Group, then class:
[1.713, -0.775, 3.382, 1.450, 0.473, -0.043, 1.450, 0.990, -2.446, 0.368, -0.371, -3.024, -2.350, -2.943, -0.730, 1.541, -3.267, 0.834, 2.277, -1.969, -2.153, 0.039, 1.617, 0.654, 0.131, -4.856, 0.306, 2.305, -1.673, 0.128, 1.593, 3.755, 1.005, -1.524, 1.412, 3.098, -0.227, -0.372, -2.901, 1.206, 0.294, 2.633, 1.111, -2.880, -2.538, -1.805, 0.115, 1.021, 0.537, 1.575, 0.895, -2.491, -6.211, 4.485, -2.940, 0.092, -1.600, 0.061, -2.584, -0.630, 1.010, -0.342] -> (55).MC
[-1.232, 0.129, 0.287, -2.405, -0.829, 2.492, 2.073, 1.051, -1.389, -0.896, 1.442, 0.551, 0.596, -3.104, -0.273, -1.824, 0.621, -1.625, 2.674, -2.165, 4.920, -0.448, 1.773, -0.803, 1.551, -1.652, 1.017, 1.113, -0.474, 0.842, 0.026, 3.269, 1.706, 0.052, -0.359, 2.538, 1.713, 0.205, 0.719, 1.150, 1.816, 2.461, 5.515, -1.408, -0.724, -0.903, 2.262, -0.457, -2.740, 0.406, 1.258, -1.031, 2.534, 4.651, 0.819, -1.632, -3.282, 3.127, -1.983, 3.903, 0.385, 0.861] -> (59).LL
[2.402, 1.102, 3.300, 1.467, -0.483, 2.315, 0.187, 1.028, -1.898, -0.985, -0.425, -1.468, -2.343, 0.327, 0.732, 0.361, -2.325, -1.018, 6.089, -1.253, -2.778, -0.561, 0.968, -2.595, -0.127, -1.879, -2.046, 0.681, -1.558, 0.435, 1.919, 2.802, -0.252, -0.342, 0.441, 2.397, 1.122, -0.006, -0.046, 2.007, -0.085, -0.066, 3.649, -1.906, -2.049, -0.952, 1.383, -1.521, 0.577, 2.701, 2.878, -1.960, -2.092, 1.649, -2.173, -2.081, -2.087, 0.162, -1.864, -0.538, -0.367, 0.923] -> (55).MN
[-0.059, -1.580, -0.637, -2.294, 0.463, 1.756, 2.735, 1.659, -1.750, -1.036, 0.779, -0.196, 1.321, -3.041, -0.937, -1.499, -0.170, -0.482, 1.777, -2.491, 4.397, -0.517, 1.407, -0.193, 1.341, -2.082, -1.138, 1.986, -0.107, 0.460, 0.884, 1.930, 3.055, -0.285, -0.939, 1.496, 1.298, 0.322, 0.154, 0.239, 1.932, 0.121, 2.177, -1.590, -1.612, -1.166, 1.041, -1.281, -4.014, 0.814, 0.040, -1.725, 1.197, 3.804, 0.463, 0.366, -1.565, 2.265, -2.242, 2.492, 0.290, 1.347] -> (59).LP
[-0.206, 1.828, 2.504, 0.533, -0.329, 2.053, 2.844, 1.275, -1.070, -0.551, 0.961, -2.085, -2.713, -1.117, -1.140, 0.966, -3.288, -0.571, 5.762, -1.173, -2.607, -0.639, 1.071, -2.595, -1.001, -2.132, -0.414, 2.323, 0.105, -0.238, 1.436, 2.342, 3.110, -0.954, -0.236, 3.774, 0.127, 0.518, -1.599, 2.793, 1.958, 0.871, -0.170, -2.161, -1.036, 0.029, 1.176, -0.559, -1.235, 4.831, -0.074, -0.203, -1.265, 3.309, -2.312, -0.776, -2.733, -0.154, -1.218, -0.269, -1.324, -0.085] -> (55).MN
[-0.494, 4.670, -1.599, 0.310, -0.943, 0.016, 0.121, -1.216, -0.820, 0.998, 0.786, -0.292, 0.237, -0.937, -0.747, 2.396, -2.426, 0.501, 1.539, -0.567, -1.127, 0.499, 0.597, -0.548, -1.015, -1.346, -2.026, 0.573, -2.394, -0.507, -2.255, 1.429, 1.084, 0.785, 0.092, 3.440, -0.514, -0.098, -2.320, 2.095, 0.926, 2.515, 2.572, 0.959, -1.911, -0.282, -1.621, 2.277, 1.748, 0.550, 0.507, 0.614, -1.170, 2.220, -1.335, -0.935, -0.081, -2.151, -0.340, -1.771, -1.191, -0.640] -> (58).BH
[1.272, -2.302, -1.076, -0.909, 1.102, 0.990, 2.101, 1.068, -3.216, -0.804, 0.005, -0.351, 0.361, -3.907, -0.351, -1.319, 0.221, -0.084, -0.956, 0.132, 3.441, -0.331, 2.105, 0.056, 2.068, -1.931, -2.287, -0.240, -0.607, 0.948, 0.782, 0.926, 1.793, -0.047, 0.315, 0.188, 0.773, -0.080, -0.076, -1.113, 1.187, 0.881, 2.822, -1.051, 0.279, -1.735, 1.590, -1.570, -3.961, -0.176, 0.440, -2.747, -0.133, 3.792, -0.242, -0.127, 0.464, 2.362, -2.865, 3.158, -0.184, 1.665] -> (59).LP
[1.949, -8.340, 3.319, 1.879, 0.765, -0.136, 2.860, 0.604, -2.589, -0.026, 0.464, -1.263, -1.704, -4.032, -0.450, 0.095, -4.287, 1.398, 1.808, -2.391, -0.873, -1.667, 1.225, 1.299, -0.932, -3.816, -1.749, 2.882, 0.726, 0.056, 2.161, 3.683, 2.204, -3.000, 1.030, 2.954, -1.313, 0.996, -3.163, -0.598, 2.686, -0.044, -1.170, -4.619, -3.669, -2.171, -0.838, -1.111, -1.692, 0.589, -1.197, -4.439, -5.942, 2.050, -2.211, 1.747, 0.801, -0.260, -3.596, -1.856, 0.069, -0.266] -> (55).MC
[0.479, -2.226, 2.404, 1.336, 0.042, 0.050, 1.615, -0.481, -1.451, -0.402, 0.734, -1.043, -2.277, -2.300, -1.163, 1.485, -3.173, -0.066, 4.302, -1.063, -3.601, -1.145, 1.152, -1.148, -1.480, -1.787, -2.284, 3.326, -1.046, -0.002, 1.283, 4.185, 1.923, -1.106, 1.031, 3.153, -0.277, 0.808, -2.751, 1.335, 2.382, -0.062, 0.860, -2.593, -3.777, -0.883, -0.831, 1.118, 0.851, 2.887, -0.825, -1.520, -3.922, 1.740, -2.723, -1.064, 0.054, -1.697, -1.209, -2.603, -0.118, 0.235] -> (55).MN
[-1.737, -1.554, 0.349, -1.738, -1.634, 2.417, 2.426, 0.265, 0.357, -0.602, 5.192, 2.724, 2.095, -3.132, 0.152, -0.159, 0.990, -1.475, 1.647, 0.002, 4.340, -0.676, -1.733, -0.125, 0.621, -0.548, 3.178, 1.685, -0.346, 1.071, -1.095, 1.451, 2.202, 1.937, 0.131, 0.737, -0.255, 0.153, 0.244, 2.275, 0.439, 1.950, 4.443, 0.246, -0.671, -0.442, 1.542, 1.600, -2.799, -0.771, -0.755, 0.040, -0.329, 1.822, 1.594, 0.670, -3.098, 2.178, -0.734, 4.204, 1.234, 1.221] -> (59).LL
[1.692, -5.418, -0.033, -1.131, 0.899, 0.026, 2.821, 0.512, -3.021, -0.154, -1.124, -1.396, 1.116, -4.905, -0.911, -1.297, -0.767, 1.318, -1.564, -1.297, 7.190, -0.525, 4.084, 2.761, 2.171, -3.896, -2.909, 1.766, 0.705, 0.554, 0.661, 3.041, 2.240, -0.920, 0.416, 1.365, 0.539, -0.155, -3.330, -1.205, 1.206, 1.866, 4.090, -2.109, -0.727, -2.209, 0.002, 0.591, -3.242, -1.348, 0.316, -2.775, -2.051, 6.883, -0.550, 0.988, 1.861, 2.128, -2.510, 2.412, 1.655, 1.261] -> (59).LL
